Below are the code and all the weights of a small trained network. Each question names an input and a class and asks about switching units off, where a switched-off unit gives its printed mean instead of its output.

import numpy as np


def w(rows, s, z=0):
    codes = np.array(rows[::2]) - 128.0
    scale = np.full(codes.shape[1], s)
    scale[-1] = z or s
    return codes * scale


def f(y):
    return y / 2 * (1 + np.tanh(0.7978845608 * (y + 0.044715 * y**3)))


def log_softmax(a):
    a = a - a.max(-1, keepdims=True)
    return a - np.log(np.exp(a).sum(-1, keepdims=True))


def net(x, mask):
    res = np.array(x, float).reshape(1, 7) / 4 @ E
    y = f(res @ A[0][:, :-1].T + A[0][:, -1])
    res = res + np.where(mask, y, B[0][:, -1]) @ B[0][:, :-1]
    return log_softmax(res[-1] @ U[:, :-1].T + U[:, -1])


A, B = {}, {}
E = w([
[67,39,202,151],'x0',
[202,86,97,204],'x1',
[98,61,2,111],'x2',
[205,62,121,111],'x3',
[160,152,112,180],'x4',
[190,91,153,13],'x5',
[124,180,165,73],'x6',
],0.0058)
A[0] = w([
[72,122,151,126,141],'N0',
[124,57,175,154,247],'N1',
[166,89,169,103,182],'N2',
[69,127,117,51,5],'N3',
[188,106,47,132,63],'N4',
[175,121,90,120,73],'N5',
[141,121,57,115,114],'N6',
[147,149,87,217,12],'N7',
[135,90,249,149,202],'N8',
[150,129,81,126,125],'N9',
[124,158,164,167,98],'N10',
[208,148,92,118,142],'N11',
[61,153,97,139,85],'N12',
[223,84,47,156,84],'N13',
[139,128,144,132,151],'N14',
[96,86,196,87,203],'N15',
[182,99,126,132,91],'N16',
[76,78,78,116,247],'N17',
[94,137,131,166,127],'N18',
[174,189,181,83,124],'N19',
[200,139,103,121,109],'N20',
[190,90,189,133,99],'N21',
[153,117,162,131,151],'N22',
[163,86,59,136,117],'N23',
[107,173,121,12,110],'N24',
[105,79,112,159,216],'N25',
[131,122,114,60,25],'N26',
[176,197,124,123,71],'N27',
[123,137,153,168,80],'N28',
[134,232,148,228,105],'N29',
[105,110,116,124,92],'N30',
[123,123,129,137,103],'N31',
[137,169,80,94,157],'N32',
[104,146,122,91,69],'N33',
],0.012,0.0029)
B[0] = w([
[170,130,105,123,169],'N0',
[133,97,54,49,216],'N1',
[105,65,114,100,192],'N2',
[149,137,143,205,170],'N3',
[167,82,175,114,180],'N4',
[131,122,190,118,143],'N5',
[135,107,199,118,162],'N6',
[117,195,161,221,184],'N7',
[129,155,103,3,254],'N8',
[129,119,172,112,148],'N9',
[139,179,130,150,158],'N10',
[109,99,212,73,180],'N11',
[172,80,159,155,168],'N12',
[196,61,155,146,214],'N13',
[125,131,120,114,139],'N14',
[103,186,73,122,233],'N15',
[136,95,148,134,149],'N16',
[218,128,76,91,211],'N17',
[150,119,129,162,158],'N18',
[59,178,92,100,221],'N19',
[112,106,202,86,162],'N20',
[148,74,96,92,183],'N21',
[127,115,113,97,153],'N22',
[170,100,134,130,182],'N23',
[75,97,117,243,231],'N24',
[172,143,55,101,187],'N25',
[133,105,127,202,149],'N26',
[70,183,160,107,168],'N27',
[135,161,111,145,140],'N28',
[114,205,173,243,241],'N29',
[150,136,130,121,129],'N30',
[131,135,126,128,124],'N31',
[86,69,149,138,167],'N32',
[125,121,137,179,139],'N33',
],0.023,0.0061)
U = w([
[123,123,57,79,254],'0',
[132,129,129,190,107],'1',
[174,175,70,199,140],'2',
[43,152,86,152,71],'3',
[253,121,157,72,159],'4',
[193,122,75,87,27],'5',
[141,232,124,143,81],'6',
],0.0073,0.0055)

Each question gives the input, the list of numbers given to net, and the class t.
The units are the neurons (one row each of A and B). Each row of codes is followed by its name. A weight is (code - 128) times the scale printed after its matrix; where a second scale follows, it is the last column's (A, B and U).
mask holds one flag per neuron, in row order. A switched-off neuron (its flag False) gives its mean, the last column of its row in B, instead of its output. The means were averaged over made-up inputs and are rounded, as every weight is.
A unit's drop is (log p(t) with every unit on - log p(t) with that unit switched off) / (log p(t) with every unit on - log p(t) with every unit switched off).
The circuit of an input: a set's keep is (log p(t) with only the set's units on - log p(t) with every unit switched off) / (log p(t) with every unit on - log p(t) with every unit switched off). Starting from the 12 units with the biggest drops (on a tie, the unit counted first), units are removed one at a time, each time the one whose removal leaves the highest keep (on an exact tie, the one counted first), for as long as the keep stays at least 0.8.
circuit, biggest first: the units of the circuit, biggest drop first
most important unit: the unit with the biggest drop
k most important neurons: the k neurons with the biggest drops, biggest first
drop of u: that unit's drop, to one decimal
input [4,2,-4,8,1,-3,-2], class 0: circuit, biggest first => [N1; N8]
input [-4,-6,-8,7,-5,6,-2], class 3: circuit, biggest first => [N24; N19]
input [4,-2,4,-3,1,-5,0], class 2: circuit, biggest first => [N8; N11]
input [-3,1,-5,5,-2,-2,5], class 3: circuit, biggest first => [N17; N19; N13]
input [-8,-3,4,-5,-7,-7,-5], class 1: circuit, biggest first => [N12; N8]
input [-8,6,-6,-4,4,6,3], class 3: circuit, biggest first => [N19; N32; N17]
input [-5,-6,4,-7,-7,2,8], class 2: circuit, biggest first => [N3]
input [4,-2,5,-6,4,6,-1], class 2: circuit, biggest first => [N8; N11]
input [3,-7,-6,1,-7,2,-3], class 0: 2 most important neurons => [N8; N29]
input [-6,-8,0,-1,-7,-5,-6], class 1: circuit, biggest first => [N15; N8]
input [-4,-8,2,-7,-1,-1,-1], class 2: circuit, biggest first => [N11; N3]
input [-2,-6,-8,7,4,3,1], class 0: 4 most important neurons => [N8; N29; N21; N7]
input [-5,7,3,0,6,-8,-1], class 1: 2 most important neurons => [N7; N29]
input [8,-4,-1,-8,0,4,8], class 3: circuit, biggest first => [N24]
input [8,-1,4,5,-6,0,-4], class 5: 2 most important neurons => [N17; N19]
input [-4,-6,8,0,-5,2,-3], class 1: 2 most important neurons => [N24; N8]
input [8,3,-6,-3,8,-1,8], class 6: 2 most important neurons => [N29; N10]
input [7,-6,5,2,-4,2,-4], class 5: 3 most important neurons => [N17; N19; N3]
input [-3,8,2,-1,0,-4,5], class 1: 2 most important neurons => [N8; N7]
input [-5,-4,6,6,-5,5,3], class 1: most important unit => N24
input [6,0,8,8,-2,-4,7], class 4: drop of N17 => 0.3
input [-8,6,-6,-5,4,5,1], class 6: drop of N29 => 0.3
input [-6,1,-3,-4,-2,5,7], class 3: drop of N30 => 0.0
input [-8,3,-6,-2,-3,-4,1], class 6: drop of N29 => 0.1
